Each row has a class, written after it.
[ 34  24 -35  -8  37  12 -45   8 -65 -53   0 -91 -10 -66 -27  -3  35  27
  13   0 -11  16  27  15   2  -9  39  71   9  23   5  -7  14 -37   8 -33
  15   7 -63  53  10  27] | rotin
[ 23 -25  -9  -3 -17 -56 -29  31  37  37  20 -97  26   0  24 -21  50   3
 -21 -18  -8  35  18 -14 -43 -56  17  24 -23 -53   1 -14 -80  12  -5  12
  26  13 -57  43  -4  -3] | tus
[ 40  12 -20 -14  -1   8 -36  19 -63 -32   0 -55  -7 -56 -33  13  49  47
  -1  -9 -15  31   7  10 -11 -15  60  65  41  15  50 -24  -3 -58  21 -29
  12   3 -67  19   3  24] | Mezek
[ 12 -22  24 -13  -9 -56 -58  14  48  25  28 -85  12 -31  21 -36  31 -12
 -27  -7 -27  17  33 -13 -44 -60  12  36 -12 -55  -8   5 -96   3  -9 -21
  25   9 -31  32   8  -7] | ranem
[-58  15 -18  14  29 -26 -31  12 -15 -68  -6 -13 -42 -53  21 -24  22  37
  14 -19 -54  15  57  18  19  26  -3 -20   4  73 -74 -19 -36   1  35 -20
  26  21  28  -8  25  -8] | vesof
[ 37  32 -22  -6   8   8 -37  22 -60 -61   6 -57 -15 -66 -34  -1  41  34
  13 -11 -18  17  38  26   4   4  53  55  21  12  11 -20   3 -43  28 -24
  17   5 -46  28   4   6] | Mezek
[-54   6 -14   9  21 -38 -40  16 -10 -55 -10  10 -45 -61  16 -17  24  47
  19 -22 -37  22  21  16  12   8  16  -4  24  86 -51 -16 -30 -15  28  -7
  29  13  28 -17  11  -5] | vesof
[-52  -1 -18   8  28 -31 -34  14   1 -52 -14   9 -50 -64  13 -20  17  50
  17 -21 -42  24  16  19  13   6  14  -7  23  79 -59 -14 -28 -14  30 -10
  28  22  45 -12  16  -8] | vesof
[-58  28 -33 -22 -45  17 -10 -14  -7 -20 -16  23  49  23  42   4 -39  25
  47 -20 -17   3  10  22   3 -15  39 -27  48  27  -6  40  19 -99   3 -14
  -7 -37   5 -16  -6  -7] | vesof
[-42  11 -26  10   1 -27 -50  15 -14 -67  -7  -1 -34 -64  12 -13  13  60
  27 -24 -61  14  29   2   9  12  13 -14  15  65 -42  -6 -23 -13  38  -4
   9   3  18 -20  21  -5] | sukug
[ 24  26 -23 -15  27   1 -47  14 -53 -49  -2 -67 -29 -54 -35 -10  28  24
  18   5  -4  30  46  19   0  -6  33  55  28  29  -2 -14   4 -42  12 -27
   5   7 -39  46  12  10] | ranem
[-28  31 -31 -15 -53   3 -23   1   6 -21 -19 -21  52   9  42  10 -37  29
  41 -11 -25  10  18   6  -6 -15  48 -28  40  40  -8  35   7 -81   1  14
  -8 -38 -22 -12  -3  -9] | tus
[ 38  20 -36 -17  -5  15 -36   2 -58 -32   1 -43  -2 -45 -30  -8  49  70
   6  -1 -27  25   3  14  -6  -9  39  61  22  -2  41  -9  10 -75  22 -21
   3  -3 -63  20  -4  24] | sukug
[-40  20 -20   6  17 -31 -42  21 -12 -70 -15  -4 -36 -75   9  -5  18  48
  32 -26 -44  15  41   2  17  11  24 -17   6  58 -54 -18 -39  -4  49 -17
  28  14  16 -19  33 -14] | Mezek
[-41  23  -4  13  -5 -26 -47  18   2 -74 -20  17 -32 -80  11  -6  21  73
  31 -19 -61  17  17   4  14  -4  24 -15  25  62 -36 -15 -31 -18  31 -10
  29  -5   7 -33  14  -4] | Mezek
[-36   9 -24  11  11 -37 -47  23   3 -68 -13   6 -46 -71   4  -6  22  61
  22 -25 -47  23  20  13  14   7  34  -3  19  81 -48 -14 -42  -4  36  -2
  32  21  38 -23  26 -20] | Mezek
[ 24  33 -33  -4   6  24 -27   5 -58 -61   3 -76  -9 -58 -28 -13  40  33
  12  -7 -24  16  45  25   5   1  43  45  17  14   5  -8   8 -55  14 -10
  16   2 -60  46  -1  21] | ruzu
[ 43  23 -38  -3   8  13 -43  25 -58 -43  12 -85 -15 -58 -30  -8  46  38
  14  -2 -21  22  49  26   2   6  45  53  13  27   3 -22  10 -43  32  -4
  12  12 -70  43  -8   9] | tus
[-52  29 -53 -20 -46  21 -19  -5  -4 -28 -20   0  45   7  34  13 -36  15
  45 -27 -19  -4   9  17   0 -20  54 -37  36  22  -3  48   7 -89 -13   4
 -11 -32  -1  -9   1  -5] | ruzu
[ 21  29 -37  -7   8  23 -23   5 -60 -57   5 -76 -21 -58 -28 -21  39  35
  20  -6 -22  22  48  27   5  -4  46  52  17  17   1 -14  -1 -51  21 -23
  12  10 -54  46  -1  19] | ruzu
[-46  11 -29   9   4 -26 -41  10   0 -63 -16  -5 -49 -73  11 -16  17  56
  18 -23 -47  19  18  14  14   0  27  -9  18  89 -51   1 -37 -15  17  13
  32  12  18  -4  17  -7] | ruzu
[ 21  22 -31  -8  24  19 -18   8 -62 -40   7 -61 -17 -53 -23 -10  36  30
   6  -6 -26  22  49  29   0  12  35  51  19   8  -4 -30  18 -57  41 -33
  16  15 -40  41   0  15] | vesof
[-42  21 -46 -27 -42   5 -34 -10   5 -10 -12   6  42   2  30  25 -50  21
  58 -26 -41  -9  -4  10  -9  -9  41 -23  43  27   6  68   6 -85   1   7
 -28 -31  14 -14   8  -8] | sukug
[-55   2 -12   3  21 -29 -36  10  -3 -56 -17  14 -40 -62  15 -22  19  67
   9 -17 -39  27  12   7  13   0   9  -1  17  73 -56 -14 -31 -19  27  -8
  26  15  30 -11  15  -5] | vesof
[-56  14 -18   9  42 -31 -34  11 -12 -66  -7 -24 -45 -57  11 -19  15  27
  21 -20 -45   7  44  17  20  22   4  -8   7  81 -66 -11 -36  -1  27 -10
  22  26  33  -2  22  -8] | vesof
[-33  20 -15   8   2 -39 -45  14  -1 -56 -11  10 -42 -57  23 -18  34  57
  12  -9 -34  37  18  17   5  -1  28  19  13  65 -48 -10 -31 -15  42  -4
  33   8  15 -13  16  -2] | pek
[  5 -28   1  -7 -17 -54 -35  31  34  41  26 -88  33 -17  30 -24  43  -1
 -18 -14 -30  16  26 -15 -40 -58  12  17 -34 -67   1  -8 -93  21  -4   2
  18  17 -51  40  -1   0] | tus
[ 34  15 -36 -15  14   2 -38  27 -69 -33  -3 -71  -8 -44 -30  -2  46  47
   9  10   0  37  19  15  -1 -14  55  55  21  28  22 -31   8 -46  19  -7
  11   0 -75  44   1  17] | tus
[ 32  25 -25  -7  14  10 -40  10 -46 -54   8 -79 -21 -51 -30 -12  34  28
  14   4 -25  22  60  23  -3  -6  36  58  26  12   4 -18  19 -44  24 -34
   5   2 -53  42   2  11] | ranem
[-47  28 -44 -15 -33  22 -32 -13   9 -35 -19 -11  54  11  44  13 -44  19
  51 -30 -24 -10   2   9  -1 -29  34 -17  30  29 -11  58  19 -77 -16 -21
 -13 -36  -4  -6   6   3] | rotin
[-28  25 -30 -17 -55  -3 -15  -3   0 -17 -26   0  54  -7  44  27 -39  26
  40 -26 -23   7   7  11 -14 -19  56 -29  54  27   8  45  -6 -76   2 -18
  -2 -34  -4 -34  10 -14] | Mezek
[-31  33 -14 -24 -53   7 -20 -18  19 -26 -26  -3  46   7  37   1 -35  25
  42   0 -25  19  23   8 -15 -36  35 -28  57  18 -14  40   8 -90  -9 -21
 -16 -48 -11 -15   3  -4] | ranem
[-35  27 -46 -24 -51  15 -35 -10   4 -21  -9  13  47   3  26  11 -48  33
  66 -29 -31  -4  -3  15  -2 -14  41 -27  42  13   0  64  14 -98   9   3
 -18 -32  14 -18  -3 -15] | sukug
[-38  18 -18  18  21 -37 -55  22   8 -57  -5  -5 -50 -61  13  -8  27  36
  20 -14 -47  26  26  23   8  15  25   7  14  70 -57  -5 -27  -6  36  -1
  30  16  30  -9  19  -1] | pek
[ 31  27 -19  -5  10  14 -41   6 -52 -42  11 -63  -7 -52 -19  -7  35  29
   7   2 -18  25  38  21  -6   2  43  76  20  10  13  -9  13 -52  34 -25
  21   7 -58  48   4  19] | pek
[-35  24 -20 -18 -45   8 -33 -14  11 -24 -20 -11  44   9  48  -2 -50  25
  48  -6 -26  11  32   2 -13 -32  28 -25  59  27  -7  55  -4 -83  -4 -20
 -12 -31  -5 -22  10  -4] | ranem
[-13 -25  22 -15 -36 -54 -39  17  26  33  36 -67  34 -26  36 -31  56  -8
 -32 -21 -24  27  34 -10 -48 -59   8  33 -26 -78  -2 -12 -88  15  -3 -25
   7   2 -44  28   2   6] | vebu
[-37  36 -25 -13 -50   4 -19  -8   8 -41 -19 -10  57  -8  37  24 -35  20
  47 -22 -25   0  20   6  -6 -12  55 -28  51  38  -4  39   0 -70   3 -11
  -6 -36  -5 -26  10 -18] | Mezek
[ 33  27 -21  -7   5   8 -31  18 -55 -60   7 -57  -9 -64 -31  -5  45  35
  19 -14 -19  18  41  22   4  -2  53  53  19   5  12 -23   8 -45  35 -31
  16   2 -52  28   2   8] | Mezek
[-40  17 -26  15  29 -23 -48   5 -15 -73  -7 -33 -37 -76  13 -20  15  37
  28 -20 -57   8  42   8  19  11   5  -9 -13  69 -66  -6 -25  -4  21 -25
  26  16  13 -12  21   3] | rotin
[-37  15 -20   9  -2 -15 -55   7  -9 -75 -15  20 -35 -65   7 -23  14  92
  25  -6 -67  19   9   8  17   0  13 -12  20  61 -38  -5 -24 -27  35  -2
  22  -1  19 -26  19  -5] | sukug
[ 23  27  -9 -14   2  13 -40   9 -67 -51  19 -66 -18 -75 -28 -12  44  25
   4 -10 -36  27  49  32  -3   7  31  57  20  14   5 -24  21 -43  27 -26
   8   5 -47  44   3  11] | vebu
[  1 -17  35 -18 -14 -60 -49  10  27  38  40 -73  20 -35  23 -21  46 -31
 -29  -9 -18  19  23  -9 -44 -44  12  40 -19 -57   4  -1 -90  17  -6 -10
  17   0 -43  28   6   1] | vebu
[  8 -23  -3   1 -21 -48 -20  13  37  26  15 -90  26 -13  30 -28  50   1
 -28 -20  -7  19  15 -18 -42 -65  15  28 -21 -61   0   2 -95  13 -11  -1
  29  11 -63  34  -5  13] | ruzu
[ 28  32 -15  -4   4  11 -38   7 -52 -41  15 -61 -13 -56 -14 -15  41  29
  12   1 -23  26  52  23  -3   6  36  70  12   5   0 -12  10 -48  43 -31
  21   9 -56  45   1  18] | pek
[ 14  18 -24 -11  41  10 -27  13 -66 -40  13 -80 -28 -53 -27  -6  37   1
   1  -9 -21   7  47  29   7  16  28  54  16  29   0 -16   4 -33  21 -25
   6  22 -35  50   7  16] | vesof
[  18  -17   -4    4    1  -50  -39    6   44   19   22 -114   33  -14
   30  -23   38   -6  -17  -22  -18   13   10  -15  -40  -59    5   39
  -29  -56   -5   13  -83   16  -16  -24   34   14  -51   32    1   10] | rotin
[ -5 -20   8  -6 -19 -61 -42  19  49  37  23 -71  18 -18  34 -36  40  -8
 -16 -14 -27  21  47 -14 -47 -63   1  25 -24 -73  -8  -6 -98  11 -11 -18
  17   8 -33  37   7   1] | ranem
[ 25  26 -44  -8  44  14 -45  11 -59 -54  -4 -89 -14 -52 -31  -1  39  25
  16  -3   4  20  24  16   7  -4  39  67  10  33  -6 -11  15 -35   5 -35
   9   8 -56  52  14  29] | rotin
[ 40   9 -22 -21  -7  13 -37  23 -57 -16  -9 -61  -1 -33 -25   3  46  59
   1   1  -5  40  -9  -1  -9 -32  50  53  39  25  48 -27  18 -69  15 -14
   7  -8 -92  31 -11  33] | tus
[ 36  25 -30  -5  19  13 -39   2 -57 -50   6 -91 -10 -66 -26 -11  35  27
  13  -7 -16  16  34  21  -2 -10  36  73   5  14  -2  -9   5 -42  18 -38
  13   4 -65  47  -1  25] | rotin
[-41  17 -11  17  22 -16 -57   3  14 -72 -23 -12 -32 -77  16 -18  14  73
  23 -14 -56  15   4  -1  18 -10   6   0  13  75 -54   0 -16 -18  15 -18
  32   1   9 -17  17  14] | rotin
[ 32  31 -27  -6  12  14 -34  20 -60 -57   8 -57 -13 -71 -26  -5  42  33
  19 -12 -23   9  53  24   4   7  51  56  19  15   8 -18   5 -39  37 -31
  11  14 -43  30   9   8] | Mezek
[  6 -25  -6  -7 -29 -47 -20  13  28  29  16 -83  27  -9  26 -22  41   0
 -26 -27  -9  18   7 -12 -43 -66  22  26 -17 -56   5   6 -93   6  -6  -8
  27  11 -56  31  -7   6] | ruzu
[ 43  34 -31   2  19  20 -43   9 -59 -56  10 -92 -16 -63 -22 -14  35  25
  17 -11 -21  15  49  20   0  -2  30  66  10  23  -7 -11  15 -39  23 -39
  18  14 -60  45  -1  23] | rotin
[-42  26 -51 -20 -51   9 -29  -9   5 -24 -14  10  54  16  31  17 -40  31
  59 -29 -31  -2  -1  21  -3 -15  42 -28  44  11   0  63  16 -92   3  11
 -23 -42  10 -15   2  -8] | sukug
[-32  17 -11  10   1 -26 -56  10  19 -65 -16   5 -48 -59   5 -25  18  74
  21 -12 -47  36  33   9  11  -6   1  -2  23  60 -64  -4 -25 -29  32   8
  26   4  19 -12  12  -7] | ranem
[-38  32 -50 -21 -47   9 -35  -9   0 -26  -9  14  47   3  31  11 -42  26
  71 -30 -30  -4   9  21  -5 -13  39 -28  40  15  -3  63   9 -89   6  13
 -15 -35  11 -11   3 -15] | sukug
[-16 -20  -2  -2 -28 -41 -26  13  39  18  23 -76  35 -20  38 -39  54  -3
 -27 -23 -24  12  29 -10 -37 -65  21  12 -30 -78   2  -7 -98   3 -16 -11
  29   0 -47  34   3   5] | ruzu
[  6 -26  -4  -6 -28 -53 -25  17  27  28  17 -90  30  -4  26 -19  41  -3
 -31 -25 -13  21   5 -13 -48 -67  28  31 -11 -51  16   3 -97   6 -17  -4
  26   7 -56  33  -4  10] | ruzu
[-53  22   5   3  -6 -24 -60   6  -2 -67 -12   6 -26 -81  15 -10  28  68
  22 -11 -57  30  18   3   6  -5  12  -5  32  67 -41 -10 -22 -28  28  -3
  16  -8  -5 -29  12   8] | vebu
[-37  11 -26   8   9 -30 -43  25  -9 -62  -2 -24 -44 -58  15 -24  28  51
  19 -16 -51  26  47   7  17  12  15 -14  -6  72 -58 -23 -32  -3  40   8
  16  15   7  -8  16 -12] | tus
[-49  38 -50 -22 -43  20 -16 -15   7 -31 -17   0  43   2  32  10 -40  14
  58 -25 -24  -2  11  22   4 -14  52 -41  40  23 -10  58  12 -99  -6  12
  -5 -32  11 -10   1 -11] | ruzu
[ 26  23 -47 -17  18   7 -39  13 -69 -44  -4 -58  -7 -58 -32  -8  49  54
  24   0  -3  24  26  14   3  -5  41  59  14   1  10 -11  13 -49  28 -19
  -2   1 -63  43   7  21] | sukug
[-60  12 -21  10  31 -29 -26  10 -16 -57  -9 -15 -46 -63  20 -18  18  30
  21 -22 -49  13  48   9  15  19  -1 -18   4  70 -58 -22 -31  -2  31 -16
  23  22  23  -7  21  -9] | vesof
[-43  10 -16   9   2 -35 -49  25  -5 -65 -21   8 -33 -76  10   3  18  69
  14 -24 -42  22  16  -2  10   5  30  -2  20  74 -41 -15 -39  -7  35  -7
  23   6  15 -27  26  -8] | Mezek
[-48  31 -56 -17 -52  22 -18 -16 -14 -36 -26   0  51  -2  53   9 -45  27
  51 -26 -21  -6  13   5  -3 -25  45 -41  41  34   3  62   2 -95 -11  14
   2 -25 -17 -25   1  -9] | ruzu
[-55  22  -9   5  16 -38 -50  17 -23 -70   4 -22 -41 -74   6 -11  25  27
  17 -23 -58  24  51  19  14  26  10 -12   3  63 -56 -23 -22   3  33  -9
  15  10  27  -8  27 -11] | vebu
[-46  18  10  11   5 -28 -63   8  16 -83 -22   6 -35 -73   9 -25   8  79
  28   1 -54  29  26  -5  12 -13   6  -6  36  74 -57  -2 -24 -25  20  -6
  19  -6  12 -30  11   2] | ranem
[-28  14 -27  11   3 -27 -41  28 -15 -57  -5 -27 -43 -60  13 -18  19  55
  24 -16 -56  32  47   7  13  12  17 -18   4  71 -51 -28 -22 -11  44   4
  20  14   5  -9  14 -11] | tus
[-47  17 -34  10  14 -19 -42  11   3 -79 -14  -6 -48 -72   5 -19  19  62
  25 -20 -49  21  22  14  18   3  28 -12  14  79 -58  -5 -35 -16  24  11
  32  18  31  -8  18 -12] | ruzu
[ 37 -37   8   5 -30 -46 -20  31  40  53  22 -70  26  18  21 -10  42  12
 -29  -7   3  33  -2 -28 -48 -62   4  35 -16 -55  19 -18 -72  36   4  11
  23   8 -76  29 -20   4] | tus
[-35  36 -42 -12 -73  12 -21  -5  -3 -33 -28  30  60   5  57  11 -33  56
  54 -35 -10  11  14   7  -5 -31  47 -29  50  14  10  45   5 -94  11  -5
   8 -41 -23 -34   3 -15] | Mezek
[ 31  19 -44 -10  18   2 -42  31 -59 -31  -4 -73 -17 -49 -32   2  50  47
  11   7   4  39  24  15   1  -7  57  56  22  33  13 -36  11 -45  25   0
  11   1 -74  49   2  18] | tus
[ -35   21  -45  -31  -51   14  -33  -14   -7  -10  -20   22   50    4
   30   15  -45   40   56  -20  -26    3  -10    7  -11  -23   41  -20
   42   13   10   61    3 -101   -6    3  -23  -38   -4  -16    5   -5] | sukug
[-55  30 -43 -16 -39  13 -10 -13 -13 -23 -20  13  49  19  55   2 -35  26
  56 -22 -18   5  23  17   2 -16  31 -35  50  34  -8  45  14 -90   4  -5
   2 -25  -4 -16   1  -7] | vesof
